x = [134, 152, 156, 145, 117, 144, 106, 121, 146, 135]
x[0] => 134
x[9] => 135
x[6] => 106
x[8] => 146

grid = ((102, 141, 140, 106, 141, 105, 143, 107, 140, 136), (112, 142, 130, 116, 126, 114, 132, 114, 130, 130), (101, 141, 140, 106, 147, 105, 143, 108, 139, 136), (115, 150, 126, 119, 113, 117, 126, 117, 125, 125), (122, 136, 121, 124, 123, 122, 122, 121, 121, 123), (140, 131, 106, 138, 133, 138, 103, 136, 107, 112), (141, 149, 102, 139, 110, 139, 99, 137, 104, 109), (134, 139, 110, 133, 144, 133, 107, 133, 112, 115))
Indices start at 0.
(0, 0) => 102
(3, 9) => 125
(3, 8) => 125
(5, 4) => 133
(6, 8) => 104
(7, 5) => 133
(0, 3) => 106
(4, 4) => 123
(1, 0) => 112
(3, 1) => 150
(2, 1) => 141
(0, 6) => 143
(4, 1) => 136
(5, 9) => 112
(2, 9) => 136
(3, 2) => 126
(3, 4) => 113
(4, 5) => 122
(0, 5) => 105
(2, 5) => 105
(1, 3) => 116
(2, 4) => 147
(3, 0) => 115
(4, 0) => 122
(5, 6) => 103
(4, 8) => 121
(2, 6) => 143
(2, 8) => 139
(7, 7) => 133

X =
[[112 132 120 120 123 129 135 127 134 135 124 129 132 127]
 [125 151 129 130 129 117 139 119 149 129 115 133 121 126]
 [132 129 131 136 116 142 127 136 130 122 133 124 127 122]
 [131 125 128 129 125 125 119 130 128 129 129 132 127 135]
 [133 126 131 130 121 134 123 128 127 125 128 123 125 125]
 [121 126 130 123 133 119 128 127 125 137 132 133 122 136]
 [126 114 127 124 141 128 129 130 111 130 137 127 134 130]
 [130 135 129 120 129 130 135 109 133 127 122 117 127 124]
 [125 135 132 130 126 132 136 129 133 129 133 128 124 129]
 [123 132 120 131 136 129 140 133 131 122 119 129 140 113]
 [122 136 126 124 122 124 129 122 138 134 126 131 125 136]
 [152 127 151 128 101 146 110 111 127 127 145 108 102 141]
 [134 130 110 117 149 107 125 103 132 125 101 128 147 127]]
Indices start at 0.
(0, 0)	112
(11, 3)	128
(5, 13)	136
(2, 6)	127
(10, 2)	126
(4, 12)	125
(3, 13)	135
(4, 2)	131
(8, 5)	132
(6, 10)	137
(4, 3)	130
(7, 11)	117
(6, 0)	126
(4, 13)	125
(3, 4)	125
(3, 7)	130
(3, 0)	131
(1, 12)	121
(4, 10)	128
(2, 2)	131
(5, 12)	122
(12, 3)	117
(10, 11)	131
(3, 1)	125
(12, 11)	128
(11, 13)	141
(3, 11)	132
(12, 2)	110
(9, 2)	120
(2, 8)	130
(5, 3)	123
(7, 13)	124
(5, 8)	125
(9, 4)	136
(8, 12)	124
(12, 9)	125
(9, 7)	133
(11, 10)	145

a =
[[141 129 112 110 109 105 123 150 112 125 125]
 [132 127 152 143 105 153 145 123 137 146 153]
 [128 102 124 108 102 109 109 102 118 137 144]
 [154 135 110 103 121 130 144 117 130 151 125]
 [113 107 154 122 146 120 125 140 138 106 138]
 [150 102 138 151 124 107 127 104 154 101 112]
 [136 107 124 126 122 122 152 102 137 121 135]
 [108 152 135 147 142 118 149 149 127 103 150]
 [112 154 107 120 135 151 154 144 141 148 144]
 [132 110 132 105 120 118 114 109 142 136 138]
 [143 147 105 120 144 122 127 152 115 149 118]]
Rows and columns are counted from 0.
row 0 col 0	141
row 9 col 4	120
row 4 col 4	146
row 7 col 1	152
row 3 col 4	121
row 4 col 1	107
row 3 col 6	144
row 9 col 7	109
row 2 col 5	109
row 7 col 2	135
row 2 col 4	102
row 4 col 2	154
row 1 col 0	132
row 2 col 9	137
row 10 col 0	143
row 2 col 0	128
row 4 col 7	140
row 4 col 10	138
row 3 col 10	125
row 2 col 8	118
row 10 col 10	118
row 1 col 6	145
row 3 col 8	130
row 5 col 3	151
row 1 col 3	143
row 5 col 4	124
row 9 col 3	105
row 9 col 2	132
row 6 col 1	107
row 8 col 8	141
row 1 col 1	127
row 8 col 9	148
